Below are the code and all the weights of a small trained network. Each question names an input and a target symbol and asks about switching units off, where a switched-off unit gives its printed mean instead of its output.

import numpy as np


def w(rows, s, z=0):
    codes = np.array(rows[::2]) - 128.0
    scale = np.full(codes.shape[1], s)
    scale[-1] = z or s
    return codes * scale


def norm(h):
    return h / np.sqrt((h * h).mean(-1, keepdims=True) + 1e-5)


def softmax(a):
    e = np.exp(a - a.max(-1, keepdims=True))
    return e / e.sum(-1, keepdims=True)


def log_softmax(a):
    a = a - a.max(-1, keepdims=True)
    return a - np.log(np.exp(a).sum(-1, keepdims=True))


def net(x, mask):
    ids = ['Ωβγεζηλμπτψ'.index(c) for c in x.split()]
    T = len(ids)
    res = E[ids] + P[:T]
    u = 0
    for l in range(3):
        r = norm(res)
        for j in range(3):
            rows = slice(2 * j, 2 * j + 2)
            q, k, v = (r @ M[l][rows].T for M in (Q, K, V))
            z = softmax(np.where(np.tri(T) > 0, q @ k.T / 2**0.5, -1e9)) @ v
            o = O[l][rows]
            res = res + np.where(mask[u + j], z, o[:, -1]) @ o[:, :-1]
        u += 3
    return log_softmax(norm(res)[-1] @ U[:, :-1].T + U[:, -1])


Q, K, V, O = {}, {}, {}, {}
E = w([
[151,186,108,115],'Ω',
[121,191,145,78],'β',
[59,167,70,102],'γ',
[204,161,107,151],'ε',
[182,199,113,103],'ζ',
[114,123,137,141],'η',
[116,178,17,221],'λ',
[229,85,76,252],'μ',
[137,185,155,70],'π',
[178,68,176,14],'τ',
[214,194,134,93],'ψ',
],0.014)
P = w([
[178,50,214,151],'0',
[202,205,88,25],'1',
[47,188,34,117],'2',
[82,162,61,103],'3',
[209,125,162,3],'4',
[109,124,83,97],'5',
[87,135,73,96],'6',
[69,139,61,99],'7',
[78,168,91,83],'8',
],0.0052)
Q[0] = w([
[122,44,188,78],'0.h0',
[227,118,76,134],'0.h0',
[54,59,173,201],'0.h1',
[99,144,208,103],'0.h1',
[130,138,153,85],'0.h2',
[254,107,35,158],'0.h2',
],0.01)
K[0] = w([
[169,203,135,203],'0.h0',
[93,137,143,30],'0.h0',
[153,122,153,140],'0.h1',
[182,89,138,91],'0.h1',
[72,122,118,148],'0.h2',
[122,89,248,137],'0.h2',
],0.013)
V[0] = w([
[138,1,102,62],'0.h0',
[92,155,159,153],'0.h0',
[99,137,175,89],'0.h1',
[70,173,15,117],'0.h1',
[87,102,59,131],'0.h2',
[117,90,218,130],'0.h2',
],0.0088)
O[0] = w([
[204,44,182,67,108],'0.h0',
[79,222,126,130,110],'0.h0',
[111,124,33,145,117],'0.h1',
[254,144,124,109,255],'0.h1',
[63,120,86,145,104],'0.h2',
[204,194,115,93,92],'0.h2',
],0.0091,0.0066)
Q[1] = w([
[193,78,204,128],'1.h0',
[175,124,101,166],'1.h0',
[209,158,171,217],'1.h1',
[200,204,83,245],'1.h1',
[118,145,98,97],'1.h2',
[1,110,116,48],'1.h2',
],0.012)
K[1] = w([
[96,81,106,120],'1.h0',
[157,56,141,48],'1.h0',
[148,142,3,109],'1.h1',
[137,107,63,110],'1.h1',
[89,117,127,133],'1.h2',
[109,223,227,183],'1.h2',
],0.015)
V[1] = w([
[187,119,107,53],'1.h0',
[128,165,248,79],'1.h0',
[131,68,111,109],'1.h1',
[81,157,94,76],'1.h1',
[160,173,158,199],'1.h2',
[120,179,12,139],'1.h2',
],0.013)
O[1] = w([
[175,102,195,150,232],'1.h0',
[126,92,157,89,131],'1.h0',
[208,125,89,175,95],'1.h1',
[90,5,80,54,171],'1.h1',
[78,215,115,95,132],'1.h2',
[209,117,42,131,254],'1.h2',
],0.012,0.0067)
Q[2] = w([
[180,45,157,20],'2.h0',
[139,60,146,223],'2.h0',
[94,190,182,54],'2.h1',
[224,122,254,176],'2.h1',
[190,105,139,150],'2.h2',
[247,150,226,141],'2.h2',
],0.0094)
K[2] = w([
[167,117,84,228],'2.h0',
[128,9,251,65],'2.h0',
[70,121,153,146],'2.h1',
[209,119,39,92],'2.h1',
[115,48,201,152],'2.h2',
[92,77,200,182],'2.h2',
],0.011)
V[2] = w([
[169,67,77,158],'2.h0',
[158,164,58,172],'2.h0',
[132,248,145,205],'2.h1',
[143,94,13,242],'2.h1',
[87,172,158,85],'2.h2',
[204,135,147,169],'2.h2',
],0.011)
O[2] = w([
[95,121,134,63,207],'2.h0',
[45,153,86,139,254],'2.h0',
[184,215,139,129,129],'2.h1',
[108,104,86,225,142],'2.h1',
[38,153,111,201,134],'2.h2',
[253,65,161,64,168],'2.h2',
],0.0075,0.0032)
U = w([
[67,156,78,86,43],'Ω',
[32,24,59,108,11],'β',
[236,24,42,151,170],'γ',
[122,197,193,158,136],'ε',
[85,186,134,52,157],'ζ',
[85,56,244,76,68],'η',
[102,164,47,203,81],'λ',
[216,193,180,241,86],'μ',
[69,24,143,44,6],'π',
[233,26,251,108,155],'τ',
[125,164,195,70,212],'ψ',
],0.012,0.0019)

Each question gives the input, a string of symbols that net reads in full, and the target symbol t.
The units are the heads (2 rows each of Q, K, V and O). Each row of codes is followed by its name. A weight is (code - 128) times the scale printed after its matrix; where a second scale follows, it is the last column's (O and U).
mask holds one flag per head, layer by layer. A switched-off head (its flag False) gives its mean, the last column of its rows in O, instead of its output. The means were averaged over made-up inputs and are rounded, as every weight is.
A unit's drop is (log p(t) with every unit on - log p(t) with that unit switched off) / (log p(t) with every unit on - log p(t) with every unit switched off).
The circuit of an input: a set's keep is (log p(t) with only the set's units on - log p(t) with every unit switched off) / (log p(t) with every unit on - log p(t) with every unit switched off). Starting from all 9 units, units are removed one at a time, each time the one whose removal leaves the highest keep (on an exact tie, the one counted first), for as long as the keep stays at least 0.8.
units of the circuit, in order: the units of the circuit, biggest drop first
most important unit: the unit with the biggest drop
heads that matter: for each layer, one digit per head in row order, 1 if its drop is at least 0.15 and else 0, layers parted by /
drop when u is switched off: that unit's drop, to one decimal
input β Ω γ ζ γ, target β: heads that matter => 111 / 010 / 000
input γ γ γ η π, target γ: most important unit => 0.h1
input π η ε γ, target π: heads that matter => 011 / 000 / 000
input γ ζ η Ω τ ψ ψ π ε, target τ: heads that matter => 100 / 100 / 001
input ε γ τ ε Ω π, target ε: units of the circuit, in order => 0.h1, 1.h1, 1.h2
input β τ ε Ω ζ β, target β: units of the circuit, in order => 0.h1, 0.h2
input ζ π ψ τ π π, target ζ: units of the circuit, in order => 0.h1, 1.h2
input λ ε η β, target λ: heads that matter => 101 / 000 / 000
input π β γ β η η Ω β, target π: heads that matter => 011 / 010 / 000
input η β η, target η: units of the circuit, in order => 0.h1, 0.h2, 1.h2
input μ β μ γ τ β γ, target μ: units of the circuit, in order => 1.h1, 0.h1
input π γ γ, target π: heads that matter => 011 / 000 / 010
input ζ ζ π, target ζ: units of the circuit, in order => 0.h0, 0.h2, 0.h1, 1.h2
input η τ ψ γ, target η: units of the circuit, in order => 1.h2, 0.h0
input μ ε γ, target μ: heads that matter => 000 / 010 / 000
input τ π β μ τ β, target τ: most important unit => 0.h0
input μ ζ ψ ζ λ γ ζ η, target μ: units of the circuit, in order => 0.h2, 1.h1, 0.h1
input μ γ ζ γ β τ, target μ: heads that matter => 010 / 010 / 000
input π λ μ ε ζ τ ψ Ω, target τ: heads that matter => 000 / 000 / 000
input λ η Ω λ η, target λ: most important unit => 0.h0
input λ π μ γ, target λ: units of the circuit, in order => 0.h0, 2.h1
input τ μ ψ ζ λ γ γ π, target τ: units of the circuit, in order => 0.h0, 1.h0
input β γ μ ψ γ λ ζ ψ γ, target β: heads that matter => 111 / 011 / 010
input ζ Ω ζ π β, target ζ: heads that matter => 101 / 001 / 000
input η ζ τ η ζ Ω Ω γ, target η: heads that matter => 011 / 001 / 000
input τ η μ β ζ γ γ, target τ: drop when 0.h2 is switched off => 0.0
input μ τ π, target μ: units of the circuit, in order => 1.h1
input η ζ τ ε μ γ γ Ω π, target η: drop when 0.h0 is switched off => 0.1
